Each row has a name. Each piece below is followed by the name of the row it came from, unless a question asks for something else. Each question is about the rows just above it.

[ 87 154 154 153 108 182 163 103 181 104 177 116 158 131 140 114  82 114
 167 140 101  90  95 104 105 177  89 115 109 117  92 158 155 135 135 133
 141 164 118 140  75 178 133 171 150 166 137  92 117  77 164 141 159]  Y
[155 102 150 103 101  95 150 115 154  82 158 162  87  89  75 151 133 105
 108 177 104 118 117 167 133 135  77  91 105 164 104 159 153 140 116  82
 157 136  89 109  90 114 174 136  95  74  95 120 171 164  95 177 131]  K
[ 91 114 136 105  90  77 104 159  75 135 104 120 151  89 131 102 133 109
 117 153  95 108 105 115 162 101 157 174 116 140  95 167  74 177 118  82
 154 164  95  82 164 155  95 136 133 150 103 159  87  89 177 150 171]  M
[154 108 118 153 150 177 140 115 158 155  95 171  75  77 117 101 164  89
 105 137  87 114 133  90 159 133 167 131  82 116 177 103 104 109 135  82
 102  95 151  74 174  89  91 150  95 120 157 105  95 164 104 162 136]  F
Which row holds these entries in another order? [ 74  95 120 171 164  95 177 131 155 102 150 103 101  95 150 115 154  82
 158 162  87  89  75 151 133 105 108 177 104 118 117 167 133 135  77  91
 105 164 104 159 153 140 116  82 157 136  89 109  90 114 174 136  95]
K
Which row holds these entries in another order? [171 150 177  89  87 159 103 150 133 136  95 155 164  82  95 164 154  82
 118 177  74 167  95 140 116 174 157 101 162 115 105 108  95 153 117 109
 133 102 131  89 151 120 104 135  75 159 104  77  90 105 136 114  91]
M
[ 74  75  77  82  82  87  89  89  90  91  95  95  95  95 101 102 103 104
 104 105 105 108 109 114 115 116 117 118 120 131 133 133 135 136 136 140
 150 150 151 153 154 155 157 159 159 162 164 164 167 171 174 177 177] is which row reordered?
M
[ 74  75  77  82  82  87  89  89  90  91  95  95  95  95 101 102 103 104
 104 105 105 108 109 114 115 116 117 118 120 131 133 133 135 136 137 140
 150 150 151 153 154 155 157 158 159 162 164 164 167 171 174 177 177] is which row reordered?
F
Put [ 75  77  82  87  89  90  92  92  95 101 103 104 104 105 108 109 114 114
 115 116 117 117 118 131 133 133 135 135 137 140 140 140 141 141 150 153
 154 154 155 158 158 159 163 164 164 166 167 171 177 177 178 181 182] back in order: which row is it?
Y
[151  89 136 153 117 120 115 154  74 105 150 101 159  82 135 157 102  75
 116 162 167 104  82  91  95  95  95 105 177 140 108 109 103 164 155  89
 118 114 104  95  87 136  77 133 150 133 131 164 177 158 174  90 171] is which row reordered?
K

[122 120 114 117  99 112 128 142 138 109] : U
[107 108 132 111  82 111 107 146 141 117] : T
[145 142 145 147 164 110 120 113 130 155] : J
[145 147 120 145 164 142 156 110 113 130] : D
[148 145 108 130 142 125 155 122 130 116] : V
Put [110 113 120 130 142 145 145 147 156 164] back in order: which row is it?
D
Put [109 138 142 128 112  99 117 114 120 122] back in order: which row is it?
U

[120 111 130 173 163] -> Z
[173 119 163 111 130] -> E
[138  80 154  93 120] -> S
[111 130 173 119 163] is which row reordered?
E
[130 173 163 120 111] is which row reordered?
Z
Put [163 173 130 111 120] back in order: which row is it?
Z
[120 130 163 111 173] is which row reordered?
Z
Which row holds these entries in another order? [111 119 130 163 173]
E
Put [ 80  93 120 138 154] back in order: which row is it?
S

[121  83 118 176]  C
[ 85 127 142 176]  A
[ 83 147  95 113]  H
[179 170 100  98]  B
[146 113  95  83]  R
[147 144 106 172]  N
[172 147 106 143]  P
[ 83 117 121 176]  X
Put [172 147 144 106] back in order: which row is it?
N
[113  95  83 146] is which row reordered?
R
Put [176 121  83 118] back in order: which row is it?
C
Put [142 176  85 127] back in order: which row is it?
A
Which row holds these entries in another order? [113  83 147  95]
H
Put [143 106 147 172] back in order: which row is it?
P
Which row holds these entries in another order? [113  83 146  95]
R

[136 131 159 145 167  81 131  88 114 156  96 165 148 150 114 155 162 167
 127 160 158 172  82  74 170  91 168 154 158  94 121 165  96  93 158] = Q
[162 131  96 121  91 167 158  93 172 131 160 158 150  74 145  82 165 156
  96 165 158 114 168 154  88 148 158 136  94 114  81 155 170 127 167] = W
[131 160 114 170 144 165 131 114 154 158  88 159  94 168 148  82 165  90
 156 145 155 127 150 172  93 167  74  96 136 162 121  96  81 167 158] = L
[131 160 114 170 158 165 131 114 154 158  88 159  94 168 148  82 165  90
 156 145 155 127 150 172  93 167  74  96 136 162 121  96  81 167 158] = G
[136 162 121  96  81 167 158 131 160 114 170 158 165 131 114 154 158  88
 159  94 168 148  82 165  90 156 145 155 127 150 172  93 167  74  96] is which row reordered?
G
Put [ 74  81  82  88  91  93  94  96  96 114 114 121 127 131 131 136 145 148
 150 154 155 156 158 158 158 159 160 162 165 165 167 167 168 170 172] back in order: which row is it?
Q

[152  97 127  90 140] -> lidol
[ 90  96 140 127 152] -> Ras
[ 91  76 138 156 139] -> kaz
[138  92 144 139  76] -> Niva
[ 91  76 138 144 139] -> Vabi
[145  76 137 139  91] -> dete
[144 138 139  91  76] is which row reordered?
Vabi
[ 90 140 152  97 127] is which row reordered?
lidol
Put [152 127 140  96  90] back in order: which row is it?
Ras
Which row holds these entries in another order? [ 76 139 144  92 138]
Niva
[139 144 138  76  91] is which row reordered?
Vabi
Put [140  90 127  97 152] back in order: which row is it?
lidol
Put [139 156 138  76  91] back in order: which row is it?
kaz

